Here is a tiny trained network, its code and every weight. The questions are about switching its units off for an input and a class, where a switched-off unit gives its printed mean instead of its output.

import numpy as np


def w(rows, s, z=0):
    codes = np.array(rows[::2]) - 128.0
    scale = np.full(codes.shape[1], s)
    scale[-1] = z or s
    return codes * scale


def f(y):
    return y / 2 * (1 + np.tanh(0.7978845608 * (y + 0.044715 * y**3)))


def log_softmax(a):
    a = a - a.max(-1, keepdims=True)
    return a - np.log(np.exp(a).sum(-1, keepdims=True))


def net(x, mask):
    res = np.array(x, float).reshape(1, 6) / 4 @ E
    y = f(res @ A[0][:, :-1].T + A[0][:, -1])
    res = res + np.where(mask, y, B[0][:, -1]) @ B[0][:, :-1]
    return log_softmax(res[-1] @ U[:, :-1].T + U[:, -1])


A, B = {}, {}
E = w([
[167,104,1,173],'x0',
[102,56,108,44],'x1',
[132,133,130,125],'x2',
[127,127,127,130],'x3',
[129,126,129,130],'x4',
[56,211,75,76],'x5',
],0.0092)
A[0] = w([
[130,150,216,71,12],'N0',
[212,18,199,182,71],'N1',
[100,139,240,95,107],'N2',
[143,189,182,187,64],'N3',
[105,18,111,2,64],'N4',
[186,114,22,149,2],'N5',
],0.0084,0.0066)
B[0] = w([
[24,84,70,191,160],'N0',
[32,224,119,60,242],'N1',
[106,34,90,163,228],'N2',
[164,142,75,168,166],'N3',
[185,238,137,249,254],'N4',
[44,63,88,162,189],'N5',
],0.011,0.005)
U = w([
[56,4,100,152,70],'0',
[138,117,151,83,251],'1',
[35,225,119,15,50],'2',
[155,107,158,98,243],'3',
[174,183,174,224,41],'4',
],0.013,0.014)

Each question gives the input, the list of numbers given to net, and the class t.
The units are the neurons (one row each of A and B). Each row of codes is followed by its name. A weight is (code - 128) times the scale printed after its matrix; where a second scale follows, it is the last column's (A, B and U).
mask holds one flag per neuron, in row order. A switched-off neuron (its flag False) gives its mean, the last column of its row in B, instead of its output. The means were averaged over made-up inputs and are rounded, as every weight is.
A unit's drop is (log p(t) with every unit on - log p(t) with that unit switched off) / (log p(t) with every unit on - log p(t) with every unit switched off).
The circuit of an input: a set's keep is (log p(t) with only the set's units on - log p(t) with every unit switched off) / (log p(t) with every unit on - log p(t) with every unit switched off). Starting from all 6 units, units are removed one at a time, each time the one whose removal leaves the highest keep (on an exact tie, the one counted first), for as long as the keep stays at least 0.8.
circuit, biggest first: the units of the circuit, biggest drop first
unit that matters most: the unit with the biggest drop
top k neurons: the k neurons with the biggest drops, biggest first
drop when u is switched off: that unit's drop, to one decimal
input [-5,7,-6,-1,7,5], class 1: unit that matters most => N1
input [-6,0,8,-5,1,1], class 0: circuit, biggest first => [N2, N0]
input [-6,-6,-6,7,8,5], class 1: top 2 neurons => [N4, N1]
input [-6,-7,6,6,-1,-7], class 2: top 2 neurons => [N1, N4]
input [-5,5,5,7,0,5], class 3: top 4 neurons => [N1, N4, N2, N5]
input [-8,-4,6,4,8,7], class 0: top 2 neurons => [N2, N0]
input [8,-7,5,1,-4,-4], class 0: top 2 neurons => [N5, N4]
input [-6,-3,-1,-7,7,5], class 1: top 2 neurons => [N5, N1]
input [7,-4,3,0,-4,3], class 0: top 2 neurons => [N5, N4]
input [-7,0,1,2,4,0], class 0: top 2 neurons => [N2, N0]
input [4,-7,-8,7,-1,-5], class 3: top 2 neurons => [N4, N1]
input [-6,-2,-7,2,8,8], class 1: top 3 neurons => [N1, N2, N5]
input [-7,3,-3,-4,1,-8], class 2: top 2 neurons => [N1, N5]
input [-3,5,-3,-6,-1,3], class 3: circuit, biggest first => [N1]
input [-7,-4,-4,-3,3,2], class 0: top 3 neurons => [N2, N0, N4]
input [-2,-7,5,8,8,-5], class 1: drop when N1 is switched off => 0.5
input [-2,-2,6,6,0,-6], class 2: drop when N1 is switched off => 0.9
input [-2,5,4,-5,0,3], class 3: drop when N1 is switched off => 0.8
